[[113 149 113 139 131 130 101]
 [117 108 114 157 118 116 102]
 [123 108 118 100 132 152 148]] => 113, 148

[[147 119 154 131 134 135]
 [138 119 150 130 143 132]] => 147, 132

[111 134 102 133 109 127] => 111, 127

[[128 148 135 138 139 131 129]
 [128 151 128 127 146 128 127]] => 128, 127

[115 120 154 152 110] => 115, 110

[130 139 100 127 128 109] => 130, 109

[[108 111 129 143 145 121 129]
 [121 148 131 139 151 150 147]] => 108, 147

[150 123  99 126 120 138 114] => 150, 114
---
[[135 123 116 113 123 125]
 [132 132 139 146 120 130]
 [136 137 117  98 138 135]] ==> 137

[[140 125 148 105]
 [153 127 145 124]] ==> 105

[141 120 121 150 136] ==> 141

[118 143 105 131 151 112 129] ==> 105

[142 118 151 119 109] ==> 142

[123 100 121 147 155 108] ==> 100
---
Q:
[[113  99 119 128 145 117]
 [136 133 141 151 132 129]
 [116 104 142 109 120 131]]
A: 109

Q:
[[111 135 124 104 116]
 [139 132 135 128 152]
 [140 139 140 137 139]]
A: 140

Q:
[[113 130 132 129 130 131 116]
 [106 128 129 130 133 127 115]
 [119 129 128 129 131 129 121]]
A: 131

Q:
[[117 132 111 122]
 [129 106 133 144]
 [115 145 141 107]]
A: 145

Q:
[[107 136 128 130]
 [147 122 138 143]
 [129 121 157 108]]
A: 121

Q:
[[117 108 118 136]
 [114 107 130 122]
 [138 129 116 149]]
A: 129
---
[123 103 149 115 148 145 141] ⇒ 123, 141

[133  99 122 126 123 127 144] ⇒ 133, 144

[[149 146 149 100 115]
 [155 103 103 109 122]
 [152 126 109 125 140]] ⇒ 149, 140

[[132 118 137 133 152]
 [143 133 125 136 114]
 [125 130 129 123 149]] ⇒ 132, 149

[[152 143 125 152 117 101 136]
 [132 127 142 124 127 133 139]] ⇒ 152, 139

[114 116 120 113  99] ⇒ 114, 99

[109 118 153 139 156] ⇒ 109, 156

[116 120 109 158] ⇒ 116, 158

[[123 116 146 139]
 [145  98 132 131]
 [148 133 135 117]] ⇒ 123, 117
---
[[142 108 136 114 127 142]
 [132 135 154 124 151 111]] out 136

[[135 130 150 102 145]
 [109 120 131 130 123]
 [133 106 149 155 155]] out 150

[135 151 109 112 146 135] out 109

[119 115 128 134 136 103 118] out 128

[117 122 111 114 104 139 116] out 111

[[125 121 128 133 122]
 [113 138  99 130 134]] out 128

[141 128 119 120 134 153 147] out 119
---
[116 142 128 101 125 129 141] Out: 129
[146 136 103 151] Out: 103
[126  99 127 123 124 139 119] Out: 139
[100 123 112 124 133 132 113] Out: 132
[107 140 100 122 141 102 133] Out: 102
[139 133 116 152] Out: 116
[101 114 141 121 135 109] Out: 135
[132 128 144 155 101] Out: 155
---
[151 130 134 137 134 147 138] result: 151, 147

[[130 145 123 140 107 144]
 [132 115 136 120 146 108]] result: 146, 145

[116 145 138 140 116 139 105] result: 145, 140

[142 124 104 118 135] result: 142, 135

[118 105 140 114 117] result: 140, 118

[126 114 157 123 113 110] result: 157, 126

[126 107 106 119] result: 126, 119
---
[145 131 131 122 105] Answer: 131

[[136 140 102 142 130 120 133]
 [115 127 145 126 135 135 133]] Answer: 145

[151 109 131 157] Answer: 131

[135 131 126 105 129] Answer: 126

[133 124 112 145 121 149] Answer: 112

[149  98 132 140 105] Answer: 132

[124 125 119 135 110 151] Answer: 119

[131 157 119 137 123 130] Answer: 119
---
[123 117 105 122 115 103]	123, 103

[[124 135 134 129 133 128 127]
 [143 130 106 138 108 127 104]]	124, 104

[128 151 131 133]	128, 133

[124 120 127 103 115 113]	124, 113

[107 156 107 112 145 145 135]	107, 135

[138 101 108 146]	138, 146

[[124 114 149 152 136]
 [122 120 151 154 147]]	124, 147
---
[125 156 112 133] -> 133

[143 140 144 133 100 143 150] -> 140

[[140 148 136 139]
 [112 153 118 119]
 [123 132 154 114]] -> 118

[143 129 126 150 151 124] -> 129

[149 106 138 127] -> 138

[121 131 137 154 135 103 133] -> 131

[109 120 124  98] -> 120
---
[[126 124 125 137 125 135 141]
 [ 99 117 123 112 121 115 131]]: 115

[[113 143 111 138]
 [156 121 146 111]
 [123 128 130 129]]: 146

[[ 99 147 157 121]
 [155 100 111 137]
 [109 154 132 127]]: 111

[[129 142 138 146 149 137]
 [106 112 103 143 144 101]]: 144

[[134 125 146 119 144 131 120]
 [110 145 110 118 156 135 139]
 [107 146 120 120 135 133 127]]: 135

[[119 150 128 104 126 112 127]
 [114 150 130 112 102 110 100]
 [119 134 107 129 155 101 133]]: 110

[[137 131 125 117 126 124 125]
 [135 136 128 116 130 130 107]
 [131 114 124 124 113 117 154]]: 130

[[122 103 146 137 126 121 117]
 [134 131 139 132 137 133 133]]: 133
---
[124 112 126 104 122 112 105] 124
[111 144 100 140 144] 111
[141 104 118 120] 141
[154 140 135 118 113  99] 154
[148 114 107 126] 148
[129 138 146  98] 129
---
[[125 118 132 133 135 107 122]
 [124 121 128 145 140 124 123]
 [120 131 124 119 115 153 139]] => 122

[[146 124 112 123 153]
 [121 152 100 123 143]
 [108 149 135 123 113]] => 153

[[130 134 147 117 149 118 119]
 [148 132 138 111 125 112 109]
 [121 110 119 140 108 136 140]] => 119

[[131 130 138 123 146 120 136]
 [114 129 115 119 122 138 131]
 [105 131 117 112 130 145 134]] => 136

[[155 149 139 140]
 [120 124 116 144]
 [139 109 111 134]] => 140

[[123 125 118 156 106]
 [120 122 135 120 138]
 [109 126 130 127 151]] => 106

[[127 107 116 134 130 122 133]
 [145 130 117 129 136 120 125]
 [125 121 111 122 124 131 118]] => 133
---
Input: [142 122 155 140]
Output: 142

Input: [105 149 112 143 140]
Output: 143

Input: [143  99 130 150 119]
Output: 143

Input:
[[104 109 113 148 138]
 [110 109 109 150 137]
 [115 113 110 130 124]]
Output: 148

Input:
[[143 146 116 116 124 142 127]
 [150 143 126 115 109 138 127]
 [122 127 127 135 140 135 142]]
Output: 146

Input: [111 146 157 121 147 133 153]
Output: 153
---
[[150 143 104 141 107]
 [118 157 107 104 126]] Answer: 107

[[137 114 133 132 134 124 123]
 [154 148 137 128 136 114 150]] Answer: 137

[[120 117 154 109 131 152 122]
 [139 138 132 135 117 135 118]] Answer: 132

[[129 151 117 150 119 151]
 [148 120 118 125 142 119]] Answer: 118

[[144 103 142 128 151 134]
 [138 118 115 128 121 105]] Answer: 115

[[122 138 131 122 154]
 [125 140 134 121 153]] Answer: 134

[[145 104 109 119 133]
 [140 113 123 129 129]] Answer: 123

[[134 107 137 119 156 135]
 [132  99 144 131 144 146]] Answer: 144

[[117 120 147 129 115 110]
 [114 118 153 145 127 124]] Answer: 153
---
[[118 117 124 137]
 [144 119 113 135]
 [125 154 121 150]]
121

[137 135 104 112 117 145 126]
145

[135 119 154 137 124]
137

[[105 116 123 126]
 [130 114 117 146]]
117

[[144 129 139 102 141 133]
 [105 124 111 144 150 131]
 [132 133 139 105 124 124]]
124

[132 152 119 135 125]
135

[128 117 152 156 100]
156
---
[152 137 100 136 140 145 120] Out: 152, 120

[113 118 105 116 131 144] Out: 113, 144

[[128 131 134 151 137 127]
 [126 131 134 137 128 127]
 [143 128 134 119 137 127]] Out: 128, 127

[135 129 127 152 142 130 149] Out: 135, 149

[[133 140 155 121 113 151 122]
 [134 112 155 140 152 145 116]] Out: 133, 116

[[112 156 145 124 121 124]
 [127 120 151 109 119 130]
 [117 138 147 123 120 128]] Out: 112, 128

[116 137 127 152 106 147] Out: 116, 147

[[104 152 105 151]
 [151 104 104 151]
 [150 151 151 104]] Out: 104, 104
